Below are the code and all the weights of a small trained network. Each question names an input and a target symbol and asks about switching units off, where a switched-off unit gives its printed mean instead of its output.

import numpy as np


def w(rows, s, z=0):
    codes = np.array(rows[::2]) - 128.0
    scale = np.full(codes.shape[1], s)
    scale[-1] = z or s
    return codes * scale


def norm(h):
    return h / np.sqrt((h * h).mean(-1, keepdims=True) + 1e-5)


def f(y):
    return np.maximum(y, 0)


def softmax(a):
    e = np.exp(a - a.max(-1, keepdims=True))
    return e / e.sum(-1, keepdims=True)


def log_softmax(a):
    a = a - a.max(-1, keepdims=True)
    return a - np.log(np.exp(a).sum(-1, keepdims=True))


def net(x, mask):
    ids = ['αβημπφ'.index(c) for c in x.split()]
    T = len(ids)
    res = E[ids] + P[:T]
    r = norm(res)
    for j in range(3):
        rows = slice(4 * j, 4 * j + 4)
        q, k, v = (r @ M[0][rows].T for M in (Q, K, V))
        z = softmax(np.where(np.tri(T) > 0, q @ k.T / 4**0.5, -1e9)) @ v
        o = O[0][rows]
        res = res + np.where(mask[j], z, o[:, -1]) @ o[:, :-1]
    y = f(norm(res) @ A[0][:, :-1].T + A[0][:, -1])
    res = res + np.where(mask[3:15], y, B[0][:, -1]) @ B[0][:, :-1]
    return log_softmax(norm(res)[-1] @ U[:, :-1].T + U[:, -1])


Q, K, V, O, A, B = {}, {}, {}, {}, {}, {}
E = w([
[199,115,242],'α',
[104,106,25],'β',
[57,121,70],'η',
[49,128,80],'μ',
[253,94,181],'π',
[205,121,241],'φ',
],0.0041)
P = w([
[157,67,151],'0',
[112,249,126],'1',
[123,65,126],'2',
[156,103,147],'3',
[119,166,148],'4',
[116,87,144],'5',
[164,104,129],'6',
[133,151,131],'7',
[102,110,175],'8',
[134,100,176],'9',
],0.014)
Q[0] = w([
[156,160,124],'h1',
[135,88,112],'h1',
[193,98,188],'h1',
[71,178,78],'h1',
[76,180,112],'h2',
[189,200,114],'h2',
[248,88,126],'h2',
[119,161,215],'h2',
[105,118,66],'h3',
[157,189,180],'h3',
[149,41,165],'h3',
[68,180,97],'h3',
],0.014)
K[0] = w([
[61,172,210],'h1',
[212,85,251],'h1',
[227,122,222],'h1',
[13,31,97],'h1',
[161,67,106],'h2',
[18,192,83],'h2',
[64,144,164],'h2',
[146,198,29],'h2',
[197,79,156],'h3',
[50,158,129],'h3',
[179,174,30],'h3',
[102,96,191],'h3',
],0.011)
V[0] = w([
[212,118,31],'h1',
[114,220,56],'h1',
[73,61,159],'h1',
[97,255,223],'h1',
[61,180,159],'h2',
[169,209,82],'h2',
[185,101,166],'h2',
[162,154,182],'h2',
[218,251,58],'h3',
[173,42,40],'h3',
[159,139,95],'h3',
[165,126,166],'h3',
],0.0092)
O[0] = w([
[187,253,154,155],'h1',
[207,72,118,3],'h1',
[47,85,150,144],'h1',
[131,71,84,64],'h1',
[7,14,227,80],'h2',
[203,81,193,112],'h2',
[231,172,171,178],'h2',
[206,59,205,151],'h2',
[102,240,61,153],'h3',
[39,216,56,170],'h3',
[119,149,46,143],'h3',
[234,125,63,142],'h3',
],0.0051,0.0048)
A[0] = w([
[126,77,103,93],'n1',
[170,162,66,193],'n2',
[98,112,242,104],'n3',
[102,222,142,3],'n4',
[82,104,118,73],'n5',
[61,134,38,81],'n6',
[211,43,210,238],'n7',
[61,93,114,217],'n8',
[121,191,185,181],'n9',
[135,56,49,147],'n10',
[142,46,254,242],'n11',
[143,25,164,155],'n12',
],0.0092,0.0033)
B[0] = w([
[153,199,86,134],'n1',
[144,98,149,219],'n2',
[199,169,94,198],'n3',
[117,136,110,197],'n4',
[102,103,179,131],'n5',
[128,116,168,181],'n6',
[162,10,253,248],'n7',
[172,110,188,159],'n8',
[159,28,174,226],'n9',
[177,133,192,151],'n10',
[212,38,163,254],'n11',
[154,104,159,187],'n12',
],0.0065,0.0064)
U = w([
[77,64,127,188],'α',
[1,92,164,194],'β',
[3,131,168,40],'η',
[51,228,93,251],'μ',
[192,155,70,27],'π',
[135,90,178,96],'φ',
],0.0089,0.0028)

Each question gives the input, a string of symbols that net reads in full, and the target symbol t.
The units are the heads (4 rows each of Q, K, V and O) and the neurons (one row each of A and B). Each row of codes is followed by its name. A weight is (code - 128) times the scale printed after its matrix; where a second scale follows, it is the last column's (O, A, B and U).
mask holds one flag per unit, heads first, then neurons. A switched-off unit (its flag False) gives its mean, the last column of its rows in O or B, instead of its output. The means were averaged over made-up inputs and are rounded, as every weight is.
A unit's drop is (log p(t) with every unit on - log p(t) with that unit switched off) / (log p(t) with every unit on - log p(t) with every unit switched off).
The circuit of an input: a set's keep is (log p(t) with only the set's units on - log p(t) with every unit switched off) / (log p(t) with every unit on - log p(t) with every unit switched off). Starting from the 12 units with the biggest drops (on a tie, the unit counted first), units are removed one at a time, each time the one whose removal leaves the highest keep (on an exact tie, the one counted first), for as long as the keep stays at least 0.8.
units of the circuit, in order: the units of the circuit, biggest drop first
unit that matters most: the unit with the biggest drop
top k neurons: the k neurons with the biggest drops, biggest first
heads that matter: for each layer, one digit per head in row order, 1 if its drop is at least 0.15 and else 0, layers parted by /
drop when u is switched off: that unit's drop, to one decimal
input β π β η, target π: units of the circuit, in order : (h2; n7; n11)
input β μ φ φ μ β β β η, target μ: units of the circuit, in order : (h2; n7; n11)
input α η β β μ, target μ: units of the circuit, in order : (n7; n11)
input π β η, target π: units of the circuit, in order : (h2; n7)
input μ β β π β μ π β, target β: heads that matter : 111
input π π φ μ β β β β π β, target μ: unit that matters most : h3
input α π β η η β μ, target β: top 3 neurons : (n3; n11; n6)
input β π α β, target π: heads that matter : 000
input β π β β β, target μ: heads that matter : 010
input φ β π β π π φ π β β, target π: units of the circuit, in order : (h3; n7; h1)
input μ π μ μ, target π: heads that matter : 010
input β μ β β β β β β β μ, target μ: drop when n11 is switched off : 0.1
input μ β π β φ π π μ, target π: drop when h2 is switched off : 1.0
input β η η β α μ φ β, target β: drop when h1 is switched off : 1.2
input α β π β β η η, target μ: drop when h3 is switched off : 0.0
